Here are made-up elements, facts about them, and rows of numbers that follow some of those facts. Name the element behind each unnamed row.

Facts:
(1013) soge:bubes klosto:stoplar klunuk:(599) (1265)
(1052) soge:vutruk klosto:tikis klunuk:(524) (159)
(1064) soge:stoplik klosto:tikis klunuk:(165) (903) (1227)
(1066) soge:flami klosto:stoplar klunuk:(738) (879) (1213)
(1078) soge:vutruk klosto:tikis klunuk:(738)
(1097) soge:flami klosto:stoplar klunuk:(945)
(1099) soge:ruzim klosto:tikis
(1110) soge:flami klosto:tikis klunuk:(295)
(1119) soge:flami klosto:stoplar klunuk:(1213)
(1128) soge:ruzim klosto:stoplar klunuk:(903)
(1131) soge:ruzim klosto:tikis
(114) soge:flami klosto:tikis klunuk:(241) (738)
(1141) soge:vutruk klosto:tikis
(1145) soge:vutruk klosto:tikis
(1180) soge:bubes klosto:stoplar klunuk:(879)
(1181) soge:flami klosto:stoplar klunuk:(744)
(1183) soge:bubes klosto:tikis klunuk:(325)
(1184) soge:vutruk klosto:tikis klunuk:(810)
(1194) soge:stutrol klosto:stoplar klunuk:(55)
(1203) soge:stoplik klosto:tikis
(1205) soge:stoplik klosto:tikis klunuk:(543) (158)
(1207) soge:vutruk klosto:tikis
(1208) soge:flami klosto:tikis
(1213) soge:flami klosto:tikis klunuk:(738) (879)
(1214) soge:flami klosto:tikis
(1227) soge:flami klosto:tikis
(1230) soge:vutruk klosto:stoplar klunuk:(241) (1141)
(124) soge:ruzim klosto:tikis
(1265) soge:flami klosto:tikis
(1271) soge:stoplik klosto:tikis klunuk:(879)
(1287) soge:vutruk klosto:stoplar klunuk:(524)
(1303) soge:vutruk klosto:stoplar klunuk:(879)
(1305) soge:flami klosto:tikis
(1323) soge:flami klosto:tikis klunuk:(990)
(1325) soge:flami klosto:tikis klunuk:(928)
(1327) soge:flami klosto:tikis klunuk:(516) (879)
(137) soge:flami klosto:tikis klunuk:(879) (1078) (1066)
(138) soge:flami klosto:tikis klunuk:(1214)
(144) soge:bubes klosto:tikis klunuk:(1213) (904)
(158) soge:flami klosto:tikis
(159) soge:vutruk klosto:stoplar
(165) soge:bubes klosto:tikis klunuk:(879)
(180) soge:flami klosto:stoplar klunuk:(378)
(182) soge:flami klosto:tikis klunuk:(247) (903) (878) (197)
(189) soge:flami klosto:stoplar klunuk:(225)
(192) soge:bubes klosto:tikis klunuk:(351)
(197) soge:ruzim klosto:tikis klunuk:(236)
(225) soge:stoplik klosto:tikis klunuk:(748)
(236) soge:flami klosto:tikis klunuk:(1066)
(239) soge:bubes klosto:tikis klunuk:(472) (567)
(241) soge:stoplik klosto:tikis
(243) soge:stoplik klosto:tikis klunuk:(1078)
(247) soge:vutruk klosto:stoplar
(263) soge:flami klosto:tikis klunuk:(580)
(282) soge:flami klosto:tikis
(287) soge:flami klosto:stoplar
(292) soge:flami klosto:tikis klunuk:(124)
(295) soge:vutruk klosto:tikis
(307) soge:stoplik klosto:stoplar
(32) soge:flami klosto:tikis klunuk:(236)
(325) soge:vutruk klosto:stoplar klunuk:(879) (295) (1323)
(333) soge:stutrol klosto:tikis
(351) soge:flami klosto:tikis klunuk:(738) (879) (1208)
(362) soge:vutruk klosto:tikis klunuk:(1207)
(376) soge:vutruk klosto:tikis klunuk:(1287) (124)
(378) soge:flami klosto:stoplar klunuk:(1203) (1208) (165) (903) (617)
(382) soge:stoplik klosto:tikis klunuk:(879) (836)
(387) soge:bubes klosto:tikis klunuk:(738) (919) (1183)
(402) soge:ruzim klosto:stoplar klunuk:(964)
(407) soge:vutruk klosto:stoplar klunuk:(1213) (893)
(410) soge:bubes klosto:tikis
(460) soge:stoplik klosto:tikis
(462) soge:flami klosto:tikis klunuk:(990)
(472) soge:bubes klosto:stoplar klunuk:(964) (738)
(487) soge:ruzim klosto:tikis klunuk:(879)
(498) soge:flami klosto:tikis klunuk:(543) (580)
(516) soge:flami klosto:tikis klunuk:(738)
(524) soge:flami klosto:tikis klunuk:(1208) (633)
(530) soge:flami klosto:tikis
(543) soge:flami klosto:tikis
(55) soge:flami klosto:stoplar klunuk:(1203)
(550) soge:stutrol klosto:stoplar
(567) soge:ruzim klosto:tikis klunuk:(879) (472) (1208) (530)
(580) soge:flami klosto:tikis
(596) soge:stoplik klosto:stoplar
(599) soge:flami klosto:tikis klunuk:(351)
(606) soge:flami klosto:tikis klunuk:(770)
(613) soge:vutruk klosto:tikis klunuk:(1181)
(617) soge:flami klosto:tikis
(633) soge:flami klosto:tikis klunuk:(879)
(646) soge:vutruk klosto:stoplar klunuk:(282) (879)
(670) soge:flami klosto:stoplar klunuk:(378) (599)
(702) soge:flami klosto:stoplar klunuk:(1305)
(724) soge:vutruk klosto:stoplar
(736) soge:vutruk klosto:tikis klunuk:(1099) (351) (979)
(738) soge:stutrol klosto:stoplar
(744) soge:bubes klosto:tikis klunuk:(1205) (1323)
(748) soge:bubes klosto:tikis klunuk:(1207) (236)
(754) soge:bubes klosto:tikis klunuk:(1325) (633)
(761) soge:flami klosto:tikis klunuk:(596)
(770) soge:vutruk klosto:tikis klunuk:(633)
(777) soge:bubes klosto:tikis klunuk:(738) (158)
(793) soge:stutrol klosto:tikis klunuk:(633) (836)
(804) soge:vutruk klosto:stoplar klunuk:(516)
(810) soge:flami klosto:tikis klunuk:(646) (919)
(836) soge:flami klosto:stoplar klunuk:(738)
(847) soge:flami klosto:tikis klunuk:(738)
(878) soge:bubes klosto:tikis klunuk:(596)
(879) soge:flami klosto:tikis
(880) soge:flami klosto:tikis
(883) soge:flami klosto:tikis klunuk:(810) (124)
(885) soge:flami klosto:tikis klunuk:(1287)
(893) soge:flami klosto:tikis klunuk:(903) (1323) (836)
(903) soge:vutruk klosto:tikis klunuk:(1203) (879) (979)
(904) soge:flami klosto:stoplar
(915) soge:vutruk klosto:stoplar
(919) soge:vutruk klosto:stoplar klunuk:(1099) (165) (724)
(922) soge:bubes klosto:stoplar klunuk:(378)
(928) soge:flami klosto:tikis
(945) soge:bubes klosto:tikis klunuk:(1099)
(96) soge:flami klosto:stoplar klunuk:(295) (158)
(964) soge:flami klosto:tikis klunuk:(738) (879)
(966) soge:ruzim klosto:stoplar klunuk:(964) (596)
(967) soge:bubes klosto:stoplar klunuk:(617)
(979) soge:flami klosto:tikis klunuk:(351)
(990) soge:flami klosto:tikis

Named rows:
(1180): [-3 0 -13 14 3 -2 0 -9 3 -8 5 0 15 -8 3 6 -8 1 -2 8 2 -5 -9 -2 1 16]
(137): [0 1 -3 -1 -7 -5 2 -1 -2 3 4 2 -3 4 9 6 -4 1 -4 -11 7 3 8 -10 2 -12]
(754): [-6 1 -3 -14 10 3 7 -3 -2 2 4 8 -8 2 -6 6 -2 -2 -7 -5 6 -11 10 -3 -1 -3]
(325): [1 -1 -8 11 -10 -7 0 -8 -3 -6 2 -5 11 -7 16 6 -4 1 13 2 -5 5 -15 4 1 9]
(1183): [0 5 1 -6 12 -1 7 8 -3 0 1 6 -1 0 2 4 -4 -2 -3 -4 -3 -5 -3 -7 1 -8]
(387): [-1 2 -1 -6 2 -2 8 -2 0 3 4 12 -4 3 4 6 -7 -1 7 -10 6 -5 6 -9 0 -11]
(646): [-1 1 -14 14 -7 -3 0 -1 -4 -7 3 -4 7 -9 2 1 -4 -2 -5 10 -1 1 -24 5 3 5]
(810): [-5 2 -1 1 0 0 1 12 -3 2 -1 2 -7 4 -6 0 0 -3 -22 -1 4 -6 2 -2 5 -12]
(596): [-7 3 -4 18 3 -4 -5 2 4 -7 -4 -14 14 7 13 6 -5 -4 -22 6 -9 9 12 10 11 6]
(878): [-6 3 2 -10 7 1 5 5 1 0 1 2 -4 8 5 4 -5 -1 9 -6 0 -10 6 -3 2 -9]
(158): [-1 0 10 -5 9 -1 1 13 -3 2 -5 -9 3 7 5 5 -1 -1 1 -13 -11 3 3 -2 4 -6]
(964): [-1 1 -1 5 8 -4 2 12 -3 1 1 -5 0 0 -1 0 0 -2 -16 -5 1 0 1 -10 4 -13]
(472): [-2 4 -12 17 6 -5 2 0 0 -8 4 -4 16 -10 10 4 -8 -4 -9 7 -5 2 -9 0 4 5]
(567): [-5 -2 -3 -3 -2 -3 1 3 1 2 2 0 -6 4 7 4 -3 -1 4 -11 8 -3 3 -6 -3 -14]
(287): [-1 -2 -5 16 -3 -1 -4 -5 0 -8 -4 2 10 -1 2 8 -7 0 -8 13 -4 0 -7 10 5 23]
(1110): [3 1 5 -6 -2 -3 3 3 -4 3 1 7 -7 8 7 7 -4 1 -1 -11 -1 2 5 -3 3 -3]
(928): [-4 1 4 0 4 1 1 16 -3 1 -4 3 -7 7 -6 0 -1 -3 -12 0 -3 -4 -1 2 5 -4]
(189): [2 2 -7 15 -10 -5 -3 -9 -2 -6 1 3 5 0 15 9 -8 -1 -8 7 -2 7 -1 10 6 14]
(1305): [-3 -1 6 -6 1 2 0 10 -2 1 -4 -2 -7 12 1 3 -3 -1 2 -2 -5 -2 1 4 5 -8]
(904): [-3 -2 -6 19 3 -4 -9 -2 2 -8 -2 -9 16 -2 4 5 -6 -1 -10 9 -6 2 -8 3 5 15]
(462): [2 -3 6 0 2 -1 0 2 -4 0 -3 13 -5 5 -5 9 -5 2 -2 -5 0 1 -3 -4 2 9]

Name these rows:
No name comes twice in this set of rows, the named rows included.
[-10 2 -3 -4 14 2 4 15 2 0 1 -5 -2 3 -4 -2 -2 -4 -10 -2 2 -14 0 -7 1 -20] | (165)
[-13 -2 4 3 7 2 -2 13 7 1 -4 -12 -3 16 -3 0 -1 -3 -24 -2 2 -3 21 1 7 -22] | (1203)
[-4 2 6 4 9 -3 0 11 1 1 -4 -10 2 12 8 4 -1 -2 -18 -9 -3 5 22 -4 7 -12] | (241)
[2 5 8 -9 4 0 11 4 -3 -1 1 8 -4 5 11 7 -7 0 9 -8 -5 -3 0 -3 1 3] | (744)
[-5 2 -3 -4 8 0 6 7 -1 1 4 8 -4 0 0 2 -4 -3 -8 -3 6 -11 3 -7 1 -14] | (192)
[-9 -4 -9 3 17 -2 -6 6 1 -9 0 -32 29 -8 6 0 3 -3 0 -1 -15 5 -9 4 3 0] | (738)
[-1 1 -10 17 4 -6 -4 2 -4 -7 0 -11 17 -8 9 3 -4 -2 -16 5 -6 7 -9 1 6 6] | (836)
[-4 -1 -7 3 -1 0 -1 -8 -5 -5 0 1 5 -6 1 7 -3 -1 5 10 -7 0 -15 15 2 17] | (915)
[-2 -4 -2 -6 -5 4 1 -1 0 3 -3 15 -11 4 -13 1 -3 2 10 3 8 -12 -11 -1 0 7] | (376)

The same elements again, as new rows of numbers:
Some rows with their names:
(613): [1 3 -8 1 -1 3 -1 5 2 1 0 2 -5 -1 -1 -9 4 -2 1 -7 -7 5 -5 -3 -19 4 -4 4 -1]
(744): [6 -1 -10 9 10 -2 1 -8 -10 -6 -11 -2 -9 -5 6 4 -1 6 4 -5 -9 5 -10 -3 -5 -5 8 -3 -6]
(362): [1 5 -8 1 -2 4 -2 4 4 0 0 -1 -5 1 -3 -7 0 -5 4 -9 -7 4 -6 -3 -17 5 -4 9 1]
(144): [4 1 -10 9 8 -1 0 -8 -8 -9 -8 -5 -9 -4 5 11 -2 3 6 -2 -6 3 -11 -2 -4 -5 10 0 -1]
(1119): [2 -12 0 -7 -6 -6 -6 -4 6 1 3 -3 4 0 -16 -1 -3 6 -5 0 4 -8 12 0 24 13 -1 -6 -5]
(197): [4 8 -11 2 1 -1 -3 -7 3 -7 -5 -8 -7 6 -8 3 -16 -6 10 -12 -14 1 -7 -2 -7 7 6 19 4]
(32): [3 8 -10 -1 0 0 -1 -8 5 -8 -10 -3 -4 2 -1 -3 -15 -7 8 -4 -7 1 0 -4 -8 10 0 16 5]
(114): [1 6 -10 2 -3 -2 -5 -2 -3 -12 0 17 -3 -4 7 1 0 -7 2 10 6 -1 -3 -1 -14 7 5 -5 11]
(96): [3 -14 2 -5 -5 -6 -5 -5 5 3 2 -1 5 1 -13 -3 -1 7 -6 -1 3 -7 13 -1 23 11 -3 -7 -8]
(979): [8 10 10 -6 -1 5 15 2 16 -23 1 -5 8 -1 14 19 7 9 -2 15 -8 6 -8 -11 -12 13 -4 7 2]
(180): [5 -15 5 -6 -4 -6 -2 -4 6 1 2 0 7 0 -10 -3 4 11 -9 0 0 -5 13 -3 22 12 -5 -10 -11]
(1052): [1 3 -7 1 0 3 0 5 1 2 0 4 -4 -1 1 -11 6 -1 0 -7 -7 6 -5 -2 -20 2 -5 1 -2]
(1213): [-4 12 -13 -9 -1 0 -2 6 -5 -10 3 0 -6 -15 -1 2 -7 -7 5 14 12 -4 -5 7 -12 6 12 -7 17]
(1271): [-5 10 5 -19 5 3 9 19 -5 3 0 -7 -7 -14 -3 -4 -4 -6 6 2 0 3 -9 12 -7 -8 8 4 5]
(1325): [3 5 -6 0 3 0 2 -4 -2 -4 -9 5 -1 -2 8 -8 -4 -1 1 1 -4 4 0 -2 -13 3 -3 1 0]
(543): [-4 8 1 8 1 5 2 -5 -1 5 -5 1 4 6 15 -3 -3 -6 2 3 6 3 2 -1 -10 -10 -7 6 5]
(617): [-5 7 2 8 1 5 3 -4 -1 4 -5 1 4 5 16 -2 -2 -5 1 4 6 3 2 -2 -10 -10 -7 4 4]
(724): [-6 -13 9 5 -11 3 -6 3 9 16 15 -9 7 11 -13 1 9 2 -5 -8 9 -5 10 0 20 -3 -10 -1 -5]
(1214): [-5 8 1 8 1 5 2 -5 -1 4 -5 0 4 6 15 -2 -3 -6 2 4 6 3 3 -1 -10 -10 -7 6 5]
(1208): [-4 8 4 7 2 5 5 -2 -1 3 -3 1 5 4 17 0 1 -3 0 6 6 4 2 -1 -11 -10 -7 2 4]
(1099): [-4 7 4 11 2 4 3 -2 -1 3 2 -3 3 9 12 7 1 -3 2 -1 -1 4 -5 -1 -9 -13 -3 6 4]

Name these rows:
No name comes twice in this set of rows, the named rows included.
[2 3 7 -7 4 1 6 10 -2 -1 -5 15 -4 -2 3 -8 4 -6 3 -3 -10 6 -6 2 -11 -4 1 7 -3] | (1064)
[-3 11 -7 -15 9 2 9 9 -8 4 -6 -17 -3 -21 4 -11 -7 4 0 7 4 3 -2 10 -11 -2 3 -11 4] | (633)
[-4 -10 1 -14 -6 -1 -1 13 7 12 14 -24 0 -8 -25 -3 3 9 -4 -5 5 -5 6 7 19 7 -1 -8 -4] | (646)
[-1 10 -7 -10 4 1 6 5 -3 -2 -4 -10 -3 -13 3 -4 -8 -1 2 7 3 2 -3 5 -11 2 3 -3 6] | (1327)
[4 -10 27 -16 1 -14 1 1 -3 4 5 22 8 10 -16 1 -5 0 -10 -6 -10 -9 7 8 31 1 9 0 -6] | (1194)
[4 3 -7 -2 5 -1 2 -3 -4 -3 -9 9 -1 -6 9 -12 -1 1 -2 2 -5 5 0 -2 -14 4 -2 -4 -2] | (893)
[1 4 4 -5 2 1 2 9 -2 -3 -3 18 -6 0 1 -5 1 -10 5 -2 -7 3 -6 2 -10 -2 4 10 2] | (243)
[-10 15 0 -6 4 8 8 6 -4 9 -1 -23 2 -9 10 0 -9 -4 4 9 14 1 -1 10 -7 -14 -1 -1 11] | (879)
[3 1 -14 12 3 -3 -6 -6 -10 -16 -1 10 -10 -6 5 16 4 0 5 6 2 -1 -13 -1 -6 -3 16 -7 6] | (777)
[3 4 -7 -1 4 -1 2 -4 -3 -2 -10 6 -2 -4 8 -12 -4 -1 0 -1 -5 4 1 -2 -13 3 -2 0 -1] | (1323)
[-1 -11 1 -8 4 -4 2 3 -5 4 7 -34 -3 -15 -19 16 -2 17 -1 1 7 -7 0 9 34 -3 12 -15 -6] | (1180)
[2 13 4 -11 -2 3 10 9 8 -21 7 -4 3 -11 9 19 6 4 0 22 5 1 -10 -1 -12 10 5 -4 12] | (351)
[3 -18 1 -3 -6 -4 -6 5 5 9 10 0 1 1 -19 -11 11 10 -9 -10 -3 -3 8 -1 15 11 -6 -9 -13] | (1287)
[-4 12 24 -2 7 -3 7 1 -9 6 -3 23 6 14 12 2 -9 -16 0 -1 -5 -1 -3 8 -2 -21 6 12 8] | (333)

Now the same elements, written a new way:
Known rows:
(241): [-15 -5 -17 -2 -3 -10 -13 4 4 19 -5 -15 13 8 -6 23 -8 -4 7 2 -18 -4 -6 -7 1 9 -5 6 -13 11 -1 -7 5]
(1230): [15 0 33 0 -2 -5 13 -3 -14 -21 9 2 -6 -14 -4 -25 5 7 -24 26 45 1 15 -7 -11 -19 -14 2 16 -17 22 13 -24]
(613): [10 3 -18 1 -4 -5 -5 -16 1 14 -5 -9 -15 -28 -9 -17 -10 5 12 16 -3 -15 -9 8 18 -1 1 13 -16 4 -5 -15 3]
(883): [-6 4 -16 9 8 16 -8 -15 9 5 0 7 -3 8 13 -4 -6 -3 12 -10 -9 5 -5 6 -1 8 1 -6 -12 8 -11 -19 -1]
(1099): [-8 20 -12 -15 -3 -4 -10 -10 4 21 -3 -9 13 -7 -23 4 2 -3 21 -9 -19 3 -16 6 7 0 3 -3 3 11 3 3 2]
(387): [1 -25 -17 21 9 12 9 2 -5 6 -22 14 -12 -1 10 4 4 -7 8 -19 -17 2 -3 -8 15 9 8 6 -5 4 -9 -11 8]
(1227): [-7 9 -9 -11 -1 6 -8 0 12 6 0 1 6 4 -1 13 0 -2 12 -15 -18 -5 -7 10 6 4 9 -2 -5 7 -16 0 17]
(880): [-9 8 -19 4 -1 -2 -7 -3 7 2 5 -9 -6 2 6 4 -10 1 13 4 -21 -4 -1 13 0 6 -2 -2 -21 3 -8 -18 12]
(382): [-5 -14 -17 12 4 11 -10 -7 11 16 -8 -5 -6 10 5 10 0 -5 6 -6 0 5 -13 -12 10 5 -1 6 0 14 -4 -14 -2]
(966): [17 4 30 5 -3 -9 5 3 -1 -23 13 -7 -6 -1 -17 -12 11 2 -22 12 45 13 4 -10 -12 -17 -12 -6 41 -10 31 26 -18]
(596): [0 3 34 -17 -9 -21 8 26 -8 -21 11 -11 12 14 -12 10 10 5 -27 10 18 6 14 -18 -21 -6 -8 -6 21 -11 17 28 -10]
(878): [-6 -20 -13 6 4 5 8 12 -2 -3 -19 14 -5 -2 -3 19 7 -12 8 -13 -33 -1 6 7 9 5 2 1 -13 7 -6 -6 24]
(979): [-8 6 -8 -12 -1 11 -9 -3 13 12 -2 2 4 8 1 13 3 -4 12 -15 -13 -5 -7 5 9 2 11 2 -1 8 -12 -2 13]
(192): [-3 -20 -12 9 8 16 9 4 -4 7 -21 19 -7 2 7 8 10 -8 10 -23 -28 2 -2 -7 13 7 11 -1 -8 6 -11 -6 11]
(1208): [-14 12 -10 -16 1 8 -9 -3 2 17 -1 3 21 12 0 16 -3 -3 12 -18 -20 -5 -7 9 2 6 10 0 -5 9 -13 2 10]
(915): [10 15 32 -12 -7 -16 15 0 -15 -23 16 0 -2 -15 -11 -28 4 13 -20 27 28 0 19 -1 -17 -17 -12 -7 4 -19 17 15 -18]
(847): [-3 -9 -18 11 4 14 -12 -7 10 11 -4 1 2 7 8 12 -8 -6 8 -7 5 -5 -10 7 9 3 1 11 1 10 -7 -11 6]
(990): [-3 5 -18 -3 -3 -9 -8 2 -1 16 3 -15 7 1 3 12 -15 4 10 -4 -17 -14 -14 7 9 9 12 11 -8 2 -10 -5 14]
(462): [5 -3 -19 11 0 1 -8 -7 10 8 0 -11 -11 -1 10 1 -14 1 8 -5 -8 -8 -10 4 15 10 10 7 -6 1 -11 -17 11]
(1214): [-10 14 -17 2 0 -9 -7 -1 5 -2 5 -7 0 3 3 8 -11 3 13 6 -28 -7 4 18 -4 10 -2 -3 -23 0 -8 -16 14]
(1207): [-14 1 -15 -11 -6 -6 -9 -7 2 3 -5 -5 9 -23 -20 10 3 -7 15 23 -8 -12 5 28 -1 -12 -21 4 -25 12 3 -8 17]

Name these rows:
No name comes twice in this set of rows, the named rows included.
[-10 0 -16 12 6 13 -7 -10 5 9 0 9 1 10 14 2 -9 -4 10 -4 -8 3 -6 7 -3 8 -4 -1 -13 8 -8 -18 -3] | (606)
[2 -1 -13 -7 2 19 -4 -20 14 11 -10 12 -14 -19 -8 -15 8 -2 14 2 2 -1 -7 7 16 -9 1 1 -6 14 -7 -9 0] | (736)
[-8 -27 -16 18 5 1 7 12 -3 -9 -18 9 -8 -3 1 23 5 -14 8 -3 -28 1 11 13 0 2 -9 -1 -23 7 -2 -14 23] | (748)
[-2 -10 -11 4 9 6 11 7 -8 5 -15 14 -5 -1 5 7 6 -5 10 -20 -37 3 2 -5 10 11 12 -6 -14 1 -13 -8 10] | (945)
[-9 1 -18 2 0 -10 -5 -1 9 3 1 -14 -7 4 -1 9 -4 -2 9 9 -26 3 -6 -2 -1 9 -5 -4 -25 10 -4 -19 6] | (460)
[14 14 27 4 -4 -14 13 12 -6 -35 22 -4 -9 7 8 -16 -1 9 -24 19 19 5 20 -2 -23 -3 -4 -13 9 -21 10 11 -12] | (702)
[22 1 31 10 -4 -12 10 10 -10 -20 17 -13 -10 7 12 -19 -8 12 -26 8 38 0 6 -16 -6 -1 10 6 29 -24 11 13 -12] | (96)
[-15 26 -17 -6 3 -5 -10 -18 -6 21 1 -6 20 -1 -17 0 -7 -2 22 1 -24 8 -13 3 -7 5 -6 -10 -14 10 4 -6 -9] | (124)
[15 16 41 -16 -5 -3 12 17 2 -30 15 0 -3 13 1 -9 13 11 -23 -3 20 4 15 -6 -11 -7 11 -12 30 -15 7 24 -6] | (55)
[-20 7 -9 -19 -6 -3 -12 4 -9 25 -3 -4 39 9 -7 28 -7 -6 12 -17 -18 -11 -11 7 2 4 6 10 -4 8 -8 6 10] | (879)
[6 -7 -24 8 -4 -16 -9 0 6 17 -1 -27 -16 -2 1 4 -13 3 5 6 -15 -5 -16 -12 16 14 7 10 -11 3 -5 -16 6] | (1205)
[-3 -23 -15 13 4 1 8 7 -14 15 -20 7 1 -2 7 9 -1 -5 7 -19 -28 -3 -3 -9 13 11 12 6 -7 -1 -8 -6 6] | (1183)

